Here is a tiny trained network, its code and every weight. The questions are about switching its units off for an input and a class, where a switched-off unit gives its printed mean instead of its output.

import numpy as np


def w(rows, s, z=0):
    codes = np.array(rows[::2]) - 128.0
    scale = np.full(codes.shape[1], s)
    scale[-1] = z or s
    return codes * scale


def norm(h):
    return h / np.sqrt((h * h).mean(-1, keepdims=True) + 1e-5)


def f(y):
    return y / 2 * (1 + np.tanh(0.7978845608 * (y + 0.044715 * y**3)))


def log_softmax(a):
    a = a - a.max(-1, keepdims=True)
    return a - np.log(np.exp(a).sum(-1, keepdims=True))


def net(x, mask):
    res = np.array(x, float).reshape(1, 6) / 4 @ E
    u = 0
    for l in range(2):
        y = f(norm(res) @ A[l][:, :-1].T + A[l][:, -1])
        res = res + np.where(mask[u : u + 10], y, B[l][:, -1]) @ B[l][:, :-1]
        u += 10
    return log_softmax(norm(res)[-1] @ U[:, :-1].T + U[:, -1])


A, B = {}, {}
E = w([
[158,129,238,109,232,98,41],'x0',
[54,192,136,185,211,8,62],'x1',
[197,83,119,87,18,145,52],'x2',
[22,210,120,61,67,83,185],'x3',
[181,223,77,73,217,57,152],'x4',
[79,139,172,12,191,253,112],'x5',
],0.0053)
A[0] = w([
[149,147,123,79,73,239,151,75],'L0N1',
[205,204,86,14,38,3,53,97],'L0N2',
[47,23,169,96,88,1,119,26],'L0N3',
[113,174,191,188,210,107,68,15],'L0N4',
[208,97,78,173,106,126,125,5],'L0N5',
[98,107,152,100,177,137,241,168],'L0N6',
[139,141,131,149,154,152,197,126],'L0N7',
[96,94,138,171,166,210,158,118],'L0N8',
[101,116,172,45,160,193,67,70],'L0N9',
[157,94,150,94,236,115,250,160],'L0N10',
],0.0088,0.0024)
B[0] = w([
[79,2,94,92,144,114,156,218],'L0N1',
[149,140,166,113,95,137,177,255],'L0N2',
[50,137,155,197,69,145,101,173],'L0N3',
[94,52,82,99,136,58,154,202],'L0N4',
[188,128,83,172,125,124,115,169],'L0N5',
[112,149,87,117,171,173,79,187],'L0N6',
[124,168,91,69,139,97,99,147],'L0N7',
[119,158,123,64,120,64,108,172],'L0N8',
[185,37,216,104,141,171,117,215],'L0N9',
[65,203,122,143,104,176,62,197],'L0N10',
],0.0089,0.0056)
A[1] = w([
[39,194,166,154,154,154,161,155],'L1N1',
[187,196,126,62,108,104,182,12],'L1N2',
[167,129,29,124,48,157,209,254],'L1N3',
[152,93,74,97,127,118,12,151],'L1N4',
[197,66,152,170,70,155,107,87],'L1N5',
[231,129,117,168,78,88,119,96],'L1N6',
[120,200,83,125,33,46,166,180],'L1N7',
[131,78,131,75,93,169,42,140],'L1N8',
[81,104,199,156,231,129,110,227],'L1N9',
[88,105,106,207,208,2,145,84],'L1N10',
],0.0085,0.0024)
B[1] = w([
[206,142,42,168,92,171,32,183],'L1N1',
[187,255,171,107,14,143,214,147],'L1N2',
[89,150,117,199,234,71,151,254],'L1N3',
[161,132,138,163,69,155,196,181],'L1N4',
[184,198,27,157,137,142,43,203],'L1N5',
[146,151,56,170,153,164,176,183],'L1N6',
[115,135,242,87,118,165,140,234],'L1N7',
[162,147,163,132,183,197,198,217],'L1N8',
[206,129,156,64,92,69,59,214],'L1N9',
[119,69,156,92,151,8,135,202],'L1N10',
],0.0074,0.0059)
U = w([
[108,65,164,83,138,9,73,252],'0',
[45,27,72,82,146,187,208,63],'1',
[172,58,235,44,144,193,90,223],'2',
[205,106,49,201,108,166,136,136],'3',
[101,162,109,194,139,70,187,13],'4',
[85,224,52,56,161,152,60,79],'5',
[141,220,178,72,62,117,219,24],'6',
[52,120,176,179,12,132,88,54],'7',
],0.014,0.0021)

Each question gives the input, the list of numbers given to net, and the class t.
The units are the neurons (one row each of A and B). Each row of codes is followed by its name. A weight is (code - 128) times the scale printed after its matrix; where a second scale follows, it is the last column's (A, B and U).
mask holds one flag per neuron, layer by layer. A switched-off neuron (its flag False) gives its mean, the last column of its row in B, instead of its output. The means were averaged over made-up inputs and are rounded, as every weight is.
A unit's drop is (log p(t) with every unit on - log p(t) with that unit switched off) / (log p(t) with every unit on - log p(t) with every unit switched off).
The circuit of an input: a set's keep is (log p(t) with only the set's units on - log p(t) with every unit switched off) / (log p(t) with every unit on - log p(t) with every unit switched off). Starting from the 12 units with the biggest drops (on a tie, the unit counted first), units are removed one at a time, each time the one whose removal leaves the highest keep (on an exact tie, the one counted first), for as long as the keep stays at least 0.8.
circuit, biggest first: the units of the circuit, biggest drop first
top k neurons: the k neurons with the biggest drops, biggest first
k most important neurons of layer l: the k neurons of layer l with the biggest drops, biggest first
drop when u is switched off: that unit's drop, to one decimal
input [3,-2,3,0,7,-7], class 6: top 2 neurons	L0N2, L1N2
input [-4,5,-3,-3,-8,1], class 0: top neuron	L0N10
input [-8,7,-2,1,0,2], class 0: top 4 neurons	L1N10, L0N10, L0N2, L1N8
input [-2,8,0,3,-3,-5], class 7: top 3 neurons	L0N3, L0N1, L1N3
input [8,-1,3,-4,-2,-7], class 3: circuit, biggest first	L1N6, L1N5
input [-8,6,0,4,-2,-3], class 7: circuit, biggest first	L0N3, L1N7
input [-2,5,4,1,3,-6], class 6: top 2 neurons	L0N2, L1N7
input [-6,-6,3,5,-7,-5], class 1: top 2 neurons	L0N1, L1N1
input [5,8,-8,7,-8,8], class 0: circuit, biggest first	L0N4, L1N9
input [-2,1,6,0,-1,1], class 3: top 3 neurons	L1N5, L0N4, L0N5
input [3,-2,-7,-8,6,1], class 5: top 2 neurons	L0N10, L0N1
input [-2,-4,-2,8,1,1], class 1: top 4 neurons	L0N1, L1N5, L1N9, L0N8
input [-5,-2,1,-1,6,3], class 1: top 2 neurons	L0N1, L1N5
input [7,-8,-6,0,-2,-6], class 5: 2 most important neurons of layer 0	L0N10, L0N9
input [8,1,-5,0,-2,1], class 0: circuit, biggest first	L0N4
input [0,5,-1,8,5,-1], class 6: top 4 neurons	L0N2, L1N7, L1N2, L0N1
input [5,-8,6,-3,4,0], class 3: circuit, biggest first	L1N5, L1N7
input [0,-1,8,-4,-8,2], class 3: top 2 neurons	L1N5, L1N7
input [0,-2,-6,-6,7,-5], class 5: 2 most important neurons of layer 0	L0N10, L0N1
input [6,-2,-2,-5,1,-4], class 0: top 2 neurons	L1N10, L0N4
input [6,-2,-1,2,2,-8], class 6: circuit, biggest first	L0N2
input [-6,3,5,0,-8,-8], class 4: top 2 neurons	L1N3, L0N9
input [0,2,-8,7,-8,-8], class 7: 2 most important neurons of layer 1	L1N1, L1N3
input [-2,5,-4,8,-2,-3], class 7: 3 most important neurons of layer 0	L0N3, L0N1, L0N4
input [-8,5,-4,-4,7,0], class 5: 2 most important neurons of layer 0	L0N10, L0N1
input [-7,6,7,-4,-8,2], class 3: drop when L1N5 is switched off	0.2
input [-4,-3,-4,-8,8,5], class 5: drop when L0N10 is switched off	0.2
input [-6,5,3,-5,-5,3], class 3: drop when L0N4 is switched off	0.1
